Below is a small trained network, with its code and all its weights. Each question gives an input and a class and asks what happens when units are switched off, that is, made to give their printed mean instead of their output.

import numpy as np


def w(rows, s, z=0):
    codes = np.array(rows[::2]) - 128.0
    scale = np.full(codes.shape[1], s)
    scale[-1] = z or s
    return codes * scale


def f(y):
    return np.maximum(y, 0)


def log_softmax(a):
    a = a - a.max(-1, keepdims=True)
    return a - np.log(np.exp(a).sum(-1, keepdims=True))


def net(x, mask):
    res = np.array(x, float).reshape(1, 8) / 4 @ E
    y = f(res @ A[0][:, :-1].T + A[0][:, -1])
    res = res + np.where(mask, y, B[0][:, -1]) @ B[0][:, :-1]
    return log_softmax(res[-1] @ U[:, :-1].T + U[:, -1])


A, B = {}, {}
E = w([
[121,137,128,124,130,126,127],'x0',
[111,125,140,131,125,142,129],'x1',
[119,131,136,146,46,86,10],'x2',
[127,141,122,129,137,125,125],'x3',
[101,140,113,119,131,142,125],'x4',
[192,204,166,39,80,221,104],'x5',
[118,111,118,112,110,133,137],'x6',
[122,55,161,47,232,106,59],'x7',
],0.014)
A[0] = w([
[79,82,103,172,157,66,184,136],'N1',
[137,178,107,181,77,149,183,98],'N2',
[130,75,165,45,216,139,109,89],'N3',
[183,174,145,61,103,172,108,182],'N4',
[133,122,121,135,102,132,59,6],'N5',
[115,128,144,131,54,98,47,7],'N6',
[153,133,165,158,132,125,91,93],'N7',
[152,117,141,111,214,178,250,3],'N8',
[142,153,127,167,104,153,198,100],'N9',
[172,147,161,73,129,178,176,109],'N10',
],0.015,0.0037)
B[0] = w([
[106,84,185,177,184,202,119,250],'N1',
[87,114,132,127,100,51,146,205],'N2',
[94,135,154,84,109,5,151,249],'N3',
[84,58,188,217,178,137,140,228],'N4',
[163,152,74,105,93,154,120,173],'N5',
[177,130,63,87,120,178,119,209],'N6',
[114,156,128,131,118,151,132,155],'N7',
[174,170,21,79,128,171,60,231],'N8',
[123,149,116,119,73,53,169,185],'N9',
[113,70,123,132,170,188,138,197],'N10',
],0.014,0.022)
U = w([
[125,79,186,229,159,201,123,150],'0',
[125,160,151,123,40,7,140,6],'1',
[205,182,69,94,79,223,91,254],'2',
],0.011,0.0018)

Each question gives the input, the list of numbers given to net, and the class t.
The units are the neurons (one row each of A and B). Each row of codes is followed by its name. A weight is (code - 128) times the scale printed after its matrix; where a second scale follows, it is the last column's (A, B and U).
mask holds one flag per neuron, in row order. A switched-off neuron (its flag False) gives its mean, the last column of its row in B, instead of its output. The means were averaged over made-up inputs and are rounded, as every weight is.
A unit's drop is (log p(t) with every unit on - log p(t) with that unit switched off) / (log p(t) with every unit on - log p(t) with every unit switched off).
The circuit of an input: a set's keep is (log p(t) with only the set's units on - log p(t) with every unit switched off) / (log p(t) with every unit on - log p(t) with every unit switched off). Starting from all 10 units, units are removed one at a time, each time the one whose removal leaves the highest keep (on an exact tie, the one counted first), for as long as the keep stays at least 0.8.
circuit, biggest first: the units of the circuit, biggest drop first
unit that matters most: the unit with the biggest drop
k most important neurons: the k neurons with the biggest drops, biggest first
drop when u is switched off: that unit's drop, to one decimal
input [-5,2,3,-8,1,7,6,-5], class 0: circuit, biggest first => [N4]
input [8,5,-3,-4,7,8,1,-7], class 0: 2 most important neurons => [N4, N10]
input [-7,-7,6,4,-7,-3,-6,-5], class 2: 4 most important neurons => [N3, N6, N4, N5]
input [-4,3,5,0,2,4,8,6], class 1: 3 most important neurons => [N3, N1, N8]
input [-4,-8,-7,6,-1,-6,-2,-6], class 2: 3 most important neurons => [N8, N3, N4]
input [8,5,0,-4,0,5,-1,-4], class 0: 3 most important neurons => [N3, N4, N10]
input [5,-7,7,6,6,-1,-2,6], class 2: 3 most important neurons => [N6, N2, N5]
input [2,-6,-2,-2,7,8,-2,7], class 0: 2 most important neurons => [N4, N10]
input [3,4,-7,7,-2,-6,-3,-3], class 2: 2 most important neurons => [N8, N4]
input [-6,2,-5,-5,-8,1,-4,-7], class 1: 2 most important neurons => [N2, N9]
input [-1,-8,7,2,0,-5,-4,2], class 2: 2 most important neurons => [N4, N6]
input [-5,7,-7,5,1,8,-1,0], class 0: 3 most important neurons => [N4, N10, N6]
input [-2,-6,2,-3,5,6,-7,8], class 1: 2 most important neurons => [N3, N1]
input [1,-7,5,7,-4,8,-8,-4], class 0: unit that matters most => N4
input [7,4,-7,1,-8,5,-4,4], class 2: 2 most important neurons => [N8, N1]
input [-6,-6,7,-4,8,8,-6,-2], class 0: 2 most important neurons => [N4, N8]
input [4,-8,8,8,-8,-2,0,-4], class 2: drop when N6 is switched off => 0.1
input [5,-8,8,-3,1,-4,1,-3], class 2: drop when N1 is switched off => 0.0
input [6,1,-5,1,3,2,-8,6], class 1: drop when N3 is switched off => 2.5
input [0,4,2,-1,0,1,-6,-4], class 1: drop when N1 is switched off => 0.2
input [0,2,-1,-7,-1,-4,-6,8], class 1: circuit, biggest first => [N3]
